Here is a tiny trained network, its code and every weight. The questions are about switching its units off for an input and a class, where a switched-off unit gives its printed mean instead of its output.

import numpy as np


def w(rows, s, z=0):
    codes = np.array(rows[::2]) - 128.0
    scale = np.full(codes.shape[1], s)
    scale[-1] = z or s
    return codes * scale


def f(y):
    return np.maximum(y, 0)


def log_softmax(a):
    a = a - a.max(-1, keepdims=True)
    return a - np.log(np.exp(a).sum(-1, keepdims=True))


def net(x, mask):
    res = np.array(x, float).reshape(1, 6) / 4 @ E
    y = f(res @ A[0][:, :-1].T + A[0][:, -1])
    res = res + np.where(mask, y, B[0][:, -1]) @ B[0][:, :-1]
    return log_softmax(res[-1] @ U[:, :-1].T + U[:, -1])


A, B = {}, {}
E = w([
[175,154,80,40,142,228,181],'x0',
[141,122,156,143,144,140,126],'x1',
[51,91,28,199,236,129,100],'x2',
[107,130,100,84,119,98,127],'x3',
[122,111,139,112,138,119,129],'x4',
[61,56,130,76,68,175,5],'x5',
],0.014)
A[0] = w([
[184,134,151,45,61,196,193,122],'N0',
[99,125,172,153,90,77,114,206],'N1',
[129,120,140,86,74,177,144,76],'N2',
[155,149,116,132,153,109,219,245],'N3',
[157,138,204,117,20,89,154,206],'N4',
[155,151,139,89,137,145,161,119],'N5',
[127,125,134,159,154,59,235,224],'N6',
[122,118,88,78,170,231,180,3],'N7',
[160,163,165,118,131,94,252,111],'N8',
],0.016,0.0048)
B[0] = w([
[12,132,196,197,179,157,147,251],'N0',
[130,87,41,129,61,139,138,184],'N1',
[114,143,196,120,140,183,89,182],'N2',
[96,108,97,164,133,31,231,231],'N3',
[233,137,76,6,103,126,169,230],'N4',
[91,99,114,123,118,141,162,182],'N5',
[210,204,100,197,228,36,59,234],'N6',
[224,124,108,10,36,115,171,217],'N7',
[36,52,85,137,76,58,236,242],'N8',
],0.015,0.028)
U = w([
[196,160,137,104,145,88,224,104],'0',
[10,40,135,191,141,115,151,254],'1',
[183,115,152,57,89,193,128,160],'2',
[71,154,237,120,167,200,139,48],'3',
[115,146,136,203,188,91,124,26],'4',
],0.011,0.0058)

Each question gives the input, the list of numbers given to net, and the class t.
The units are the neurons (one row each of A and B). Each row of codes is followed by its name. A weight is (code - 128) times the scale printed after its matrix; where a second scale follows, it is the last column's (A, B and U).
mask holds one flag per neuron, in row order. A switched-off neuron (its flag False) gives its mean, the last column of its row in B, instead of its output. The means were averaged over made-up inputs and are rounded, as every weight is.
A unit's drop is (log p(t) with every unit on - log p(t) with that unit switched off) / (log p(t) with every unit on - log p(t) with every unit switched off).
The circuit of an input: a set's keep is (log p(t) with only the set's units on - log p(t) with every unit switched off) / (log p(t) with every unit on - log p(t) with every unit switched off). Starting from all 9 units, units are removed one at a time, each time the one whose removal leaves the highest keep (on an exact tie, the one counted first), for as long as the keep stays at least 0.8.
circuit, biggest first: the units of the circuit, biggest drop first
most important unit: the unit with the biggest drop
top k neurons: the k neurons with the biggest drops, biggest first
drop when u is switched off: that unit's drop, to one decimal
input [-2,-3,1,5,-2,-6], class 4: circuit, biggest first -> N6, N4
input [-6,-1,4,-5,7,-6], class 4: circuit, biggest first -> N6
input [1,-4,-7,-3,6,-6], class 1: top 4 neurons -> N0, N8, N7, N5
input [1,8,-7,3,-8,-7], class 1: top 3 neurons -> N8, N0, N7
input [-4,7,3,-6,0,-7], class 4: top 3 neurons -> N6, N4, N7
input [-4,-3,1,4,5,0], class 4: circuit, biggest first -> N8, N7
input [1,-1,5,-4,7,2], class 2: top 2 neurons -> N0, N8
input [0,5,8,8,-6,-6], class 4: top 3 neurons -> N4, N6, N7
input [1,7,1,-6,-8,7], class 2: top 2 neurons -> N0, N8
input [8,2,0,-1,0,-1], class 1: top 3 neurons -> N0, N4, N6
input [5,-6,-7,7,5,-1], class 1: top 2 neurons -> N0, N8
input [1,7,-2,-8,-7,2], class 3: top 2 neurons -> N7, N8
input [-3,-4,4,8,-1,-3], class 4: top 2 neurons -> N4, N7
input [0,-3,-6,7,4,4], class 2: top neuron -> N4
input [-2,1,5,8,1,-2], class 4: top 2 neurons -> N4, N7
input [-1,-1,1,-6,-6,4], class 1: top 4 neurons -> N4, N7, N6, N2
input [-2,-8,1,-1,7,3], class 1: top 3 neurons -> N4, N7, N6
input [4,-3,3,-5,6,2], class 2: top 2 neurons -> N3, N6
input [1,3,-1,4,-7,6], class 3: drop when N1 is switched off -> 0.0
input [6,0,-4,-5,-8,5], class 3: most important unit -> N0
input [6,5,-2,-2,3,7], class 3: drop when N0 is switched off -> 0.4
input [6,-7,-3,-4,-7,-8], class 1: drop when N8 is switched off -> 0.6
input [-8,6,3,-6,0,-6], class 4: drop when N6 is switched off -> 0.8
